Here is a tiny trained network, its code and every weight. The questions are about switching its units off for an input and a target symbol, where a switched-off unit gives its printed mean instead of its output.

import numpy as np


def w(rows, s, z=0):
    codes = np.array(rows[::2]) - 128.0
    scale = np.full(codes.shape[1], s)
    scale[-1] = z or s
    return codes * scale


def norm(h):
    return h / np.sqrt((h * h).mean(-1, keepdims=True) + 1e-5)


def softmax(a):
    e = np.exp(a - a.max(-1, keepdims=True))
    return e / e.sum(-1, keepdims=True)


def log_softmax(a):
    a = a - a.max(-1, keepdims=True)
    return a - np.log(np.exp(a).sum(-1, keepdims=True))


def net(x, mask):
    ids = ['βδεηλμπφ'.index(c) for c in x.split()]
    T = len(ids)
    res = E[ids] + P[:T]
    u = 0
    for l in range(3):
        r = norm(res)
        for j in range(2):
            rows = slice(4 * j, 4 * j + 4)
            q, k, v = (r @ M[l][rows].T for M in (Q, K, V))
            z = softmax(np.where(np.tri(T) > 0, q @ k.T / 4**0.5, -1e9)) @ v
            o = O[l][rows]
            res = res + np.where(mask[u + j], z, o[:, -1]) @ o[:, :-1]
        u += 2
    return log_softmax(norm(res)[-1] @ U[:, :-1].T + U[:, -1])


Q, K, V, O = {}, {}, {}, {}
E = w([
[75,132,129,172,192,193,25,136,184],'β',
[127,22,66,32,75,120,71,164,121],'δ',
[91,199,242,83,145,204,146,8,163],'ε',
[116,162,227,127,126,109,53,228,45],'η',
[124,118,136,218,64,95,47,121,211],'λ',
[232,82,125,157,244,87,97,117,125],'μ',
[197,155,81,149,78,255,164,193,143],'π',
[24,46,154,229,156,162,195,170,110],'φ',
],0.0071)
P = w([
[103,158,109,39,192,69,170,234,254],'0',
[133,120,125,77,171,90,135,222,224],'1',
[130,115,121,104,157,108,113,195,194],'2',
[130,108,123,121,148,127,101,172,171],'3',
[136,103,120,138,139,136,101,159,147],'4',
[138,107,119,149,135,144,96,138,124],'5',
[136,102,128,164,123,159,95,126,100],'6',
[143,99,132,178,122,163,89,107,78],'7',
[142,94,137,190,111,171,80,85,53],'8',
[141,90,144,204,105,183,68,59,35],'9',
],0.0064)
Q[0] = w([
[118,175,202,160,125,108,150,81,139],'L0H1',
[163,68,130,155,131,120,127,215,94],'L0H1',
[81,141,92,1,129,126,182,118,123],'L0H1',
[145,120,114,105,73,74,168,129,142],'L0H1',
[113,49,132,122,119,164,54,104,141],'L0H2',
[123,103,137,169,105,193,46,144,173],'L0H2',
[121,115,142,160,138,168,33,141,197],'L0H2',
[138,141,121,52,100,112,192,96,87],'L0H2',
],0.011)
K[0] = w([
[129,169,239,178,193,171,151,82,127],'L0H1',
[165,51,74,95,116,181,131,183,55],'L0H1',
[118,173,146,86,125,48,195,185,246],'L0H1',
[79,140,127,41,200,132,134,158,194],'L0H1',
[136,137,130,191,101,181,100,68,56],'L0H2',
[145,107,133,160,114,153,101,43,3],'L0H2',
[163,107,133,143,97,166,129,47,15],'L0H2',
[102,185,155,119,159,102,114,156,254],'L0H2',
],0.0084)
V[0] = w([
[100,155,136,61,199,229,132,129,145],'L0H1',
[135,154,172,81,168,122,201,185,117],'L0H1',
[105,117,177,61,253,190,140,128,120],'L0H1',
[139,107,169,143,185,77,99,140,88],'L0H1',
[190,97,111,64,121,129,200,166,91],'L0H2',
[86,60,144,40,121,92,134,116,62],'L0H2',
[160,165,81,148,140,67,105,117,143],'L0H2',
[132,141,189,179,161,96,151,159,122],'L0H2',
],0.0055)
O[0] = w([
[119,158,74,157,29,63,115,40,78,198],'L0H1',
[161,153,89,208,99,167,65,69,73,95],'L0H1',
[83,179,22,157,84,119,115,51,64,253],'L0H1',
[92,132,70,78,210,192,149,128,79,222],'L0H1',
[119,44,130,144,163,141,102,253,74,95],'L0H2',
[79,59,76,40,231,128,185,227,157,101],'L0H2',
[151,94,144,135,112,219,102,104,99,104],'L0H2',
[156,165,52,160,91,132,71,122,124,179],'L0H2',
],0.0046,0.0025)
Q[1] = w([
[164,152,139,100,177,101,141,131,60],'L1H1',
[84,11,121,72,74,116,108,163,66],'L1H1',
[118,155,127,180,43,133,166,182,71],'L1H1',
[198,104,143,148,83,169,78,178,144],'L1H1',
[121,58,111,74,136,114,103,157,127],'L1H2',
[101,100,118,187,174,160,38,134,162],'L1H2',
[172,115,118,170,70,219,51,182,148],'L1H2',
[195,152,79,115,124,119,152,156,56],'L1H2',
],0.013)
K[1] = w([
[183,207,79,80,149,133,157,152,37],'L1H1',
[94,89,205,128,203,115,184,204,120],'L1H1',
[119,101,108,195,2,66,162,164,49],'L1H1',
[157,17,213,151,124,75,25,124,97],'L1H1',
[157,84,165,100,203,177,159,249,166],'L1H2',
[93,109,214,148,167,204,128,107,50],'L1H2',
[159,121,238,249,136,158,92,127,86],'L1H2',
[190,139,25,161,136,60,78,161,122],'L1H2',
],0.0087)
V[1] = w([
[121,46,88,77,67,171,94,115,146],'L1H1',
[144,121,214,118,54,54,65,191,95],'L1H1',
[158,9,123,225,126,53,197,121,144],'L1H1',
[252,96,109,124,161,102,60,62,185],'L1H1',
[204,169,155,164,220,139,143,206,97],'L1H2',
[97,153,167,131,215,6,28,125,167],'L1H2',
[87,125,165,179,183,127,187,154,150],'L1H2',
[172,101,178,98,138,75,82,107,3],'L1H2',
],0.0048)
O[1] = w([
[108,117,108,36,116,174,242,125,111,170],'L1H1',
[48,213,124,45,157,186,43,163,15,126],'L1H1',
[52,99,68,229,218,177,147,72,131,109],'L1H1',
[216,137,31,4,243,135,143,82,144,241],'L1H1',
[250,220,94,189,84,80,138,79,148,176],'L1H2',
[163,16,244,216,129,105,82,39,90,253],'L1H2',
[146,137,97,221,69,102,98,172,159,75],'L1H2',
[165,135,129,101,247,26,244,90,78,158],'L1H2',
],0.0043,0.0026)
Q[2] = w([
[117,138,204,30,76,87,141,63,142],'L2H1',
[186,148,98,119,62,152,202,198,102],'L2H1',
[91,75,187,152,206,53,68,121,111],'L2H1',
[56,200,183,191,133,82,111,133,211],'L2H1',
[170,27,161,63,76,86,84,156,113],'L2H2',
[98,146,138,122,188,116,2,31,106],'L2H2',
[129,231,156,133,106,130,115,38,114],'L2H2',
[204,104,154,142,60,208,126,102,108],'L2H2',
],0.0087)
K[2] = w([
[107,135,120,32,96,152,76,58,121],'L2H1',
[143,183,88,119,76,137,125,205,155],'L2H1',
[92,63,225,114,195,84,119,115,87],'L2H1',
[56,125,170,212,129,136,46,98,159],'L2H1',
[151,1,171,123,60,122,50,154,104],'L2H2',
[118,112,208,137,168,174,137,63,75],'L2H2',
[104,209,191,174,142,182,141,117,138],'L2H2',
[198,134,147,118,131,218,97,186,172],'L2H2',
],0.0093)
V[2] = w([
[130,133,85,119,130,166,200,154,69],'L2H1',
[69,177,76,122,149,123,83,155,99],'L2H1',
[138,160,143,78,119,1,173,160,155],'L2H1',
[110,130,62,113,136,55,74,109,166],'L2H1',
[99,67,117,116,51,136,100,144,84],'L2H2',
[127,95,163,116,158,104,125,48,84],'L2H2',
[193,164,155,164,63,146,141,99,101],'L2H2',
[166,155,100,41,135,146,110,141,123],'L2H2',
],0.006)
O[2] = w([
[132,164,179,143,121,126,36,119,226,51],'L2H1',
[183,71,181,102,149,115,156,131,158,161],'L2H1',
[122,82,132,154,160,222,33,67,120,20],'L2H1',
[138,118,229,114,172,175,193,140,54,254],'L2H1',
[129,254,121,146,187,121,182,94,154,199],'L2H2',
[145,177,96,153,79,156,99,222,177,211],'L2H2',
[93,44,129,66,203,112,128,188,150,92],'L2H2',
[65,124,131,239,115,81,166,103,123,231],'L2H2',
],0.005,0.0023)
U = w([
[186,68,238,115,79,139,118,134,202,109],'β',
[71,89,117,44,195,153,176,194,140,150],'δ',
[113,168,142,100,63,111,180,20,105,136],'ε',
[142,178,180,120,123,87,86,196,49,140],'η',
[97,131,97,159,143,255,48,117,109,4],'λ',
[201,101,88,144,200,85,155,71,140,173],'μ',
[151,203,45,100,83,105,101,182,208,147],'π',
[71,108,148,243,113,102,174,152,147,163],'φ',
],0.0075,0.0034)

Each question gives the input, a string of symbols that net reads in full, and the target symbol t.
The units are the heads (4 rows each of Q, K, V and O). Each row of codes is followed by its name. A weight is (code - 128) times the scale printed after its matrix; where a second scale follows, it is the last column's (O and U).
mask holds one flag per head, layer by layer. A switched-off head (its flag False) gives its mean, the last column of its rows in O, instead of its output. The means were averaged over made-up inputs and are rounded, as every weight is.
A unit's drop is (log p(t) with every unit on - log p(t) with that unit switched off) / (log p(t) with every unit on - log p(t) with every unit switched off).
The circuit of an input: a set's keep is (log p(t) with only the set's units on - log p(t) with every unit switched off) / (log p(t) with every unit on - log p(t) with every unit switched off). Starting from all 6 units, units are removed one at a time, each time the one whose removal leaves the highest keep (on an exact tie, the one counted first), for as long as the keep stays at least 0.8.
units of the circuit, in order: the units of the circuit, biggest drop first
unit that matters most: the unit with the biggest drop
which heads matter: for each layer, one digit per head in row order, 1 if its drop is at least 0.15 and else 0, layers parted by /
input φ η ε δ μ β β, target ε: which heads matter	01 / 00 / 10
input φ δ π δ, target π: unit that matters most	L1H2
input δ μ μ μ β ε δ λ β, target β: units of the circuit, in order	(L0H1, L0H2, L2H2)
input λ η μ ε λ η β, target μ: units of the circuit, in order	(L0H1, L1H2)
input μ ε β, target δ: which heads matter	10 / 11 / 11
input δ ε δ, target ε: which heads matter	11 / 10 / 01
input η δ λ π ε δ δ π β, target η: units of the circuit, in order	(L2H1, L2H2, L0H2, L0H1)
input π δ μ λ δ δ π, target δ: units of the circuit, in order	(L1H1, L0H1)
input β φ ε ε β, target δ: units of the circuit, in order	(L1H2, L0H1, L2H1)
input η δ λ δ φ λ η ε δ, target φ: which heads matter	10 / 10 / 00
input φ μ φ δ π δ β δ, target β: which heads matter	11 / 10 / 10
input π η η ε δ λ δ, target λ: units of the circuit, in order	(L1H1, L0H1, L2H2, L1H2)
input λ η μ δ δ λ β η η π, target π: which heads matter	10 / 01 / 10
input η η μ λ, target λ: which heads matter	01 / 11 / 00
input η β φ δ ε λ, target δ: units of the circuit, in order	(L0H1, L1H1, L0H2, L1H2)
input β ε μ π φ φ η β λ π, target φ: units of the circuit, in order	(L0H1, L1H1, L0H2, L2H1)
input δ μ μ ε λ, target δ: unit that matters most	L0H1
input μ η λ δ φ δ, target φ: which heads matter	10 / 10 / 01
input ε η β δ ε μ ε ε δ, target ε: units of the circuit, in order	(L0H2, L2H2, L0H1, L2H1)
input μ π μ η η π η ε π, target η: unit that matters most	L1H1
input β β ε η π η λ, target μ: which heads matter	00 / 01 / 00
input λ δ φ δ μ μ δ, target μ: units of the circuit, in order	(L0H1, L1H2, L2H2)
input β μ β, target λ: units of the circuit, in order	(L1H2, L0H1)
input π η φ β, target π: which heads matter	10 / 10 / 00
input δ δ β φ δ, target β: which heads matter	11 / 11 / 10
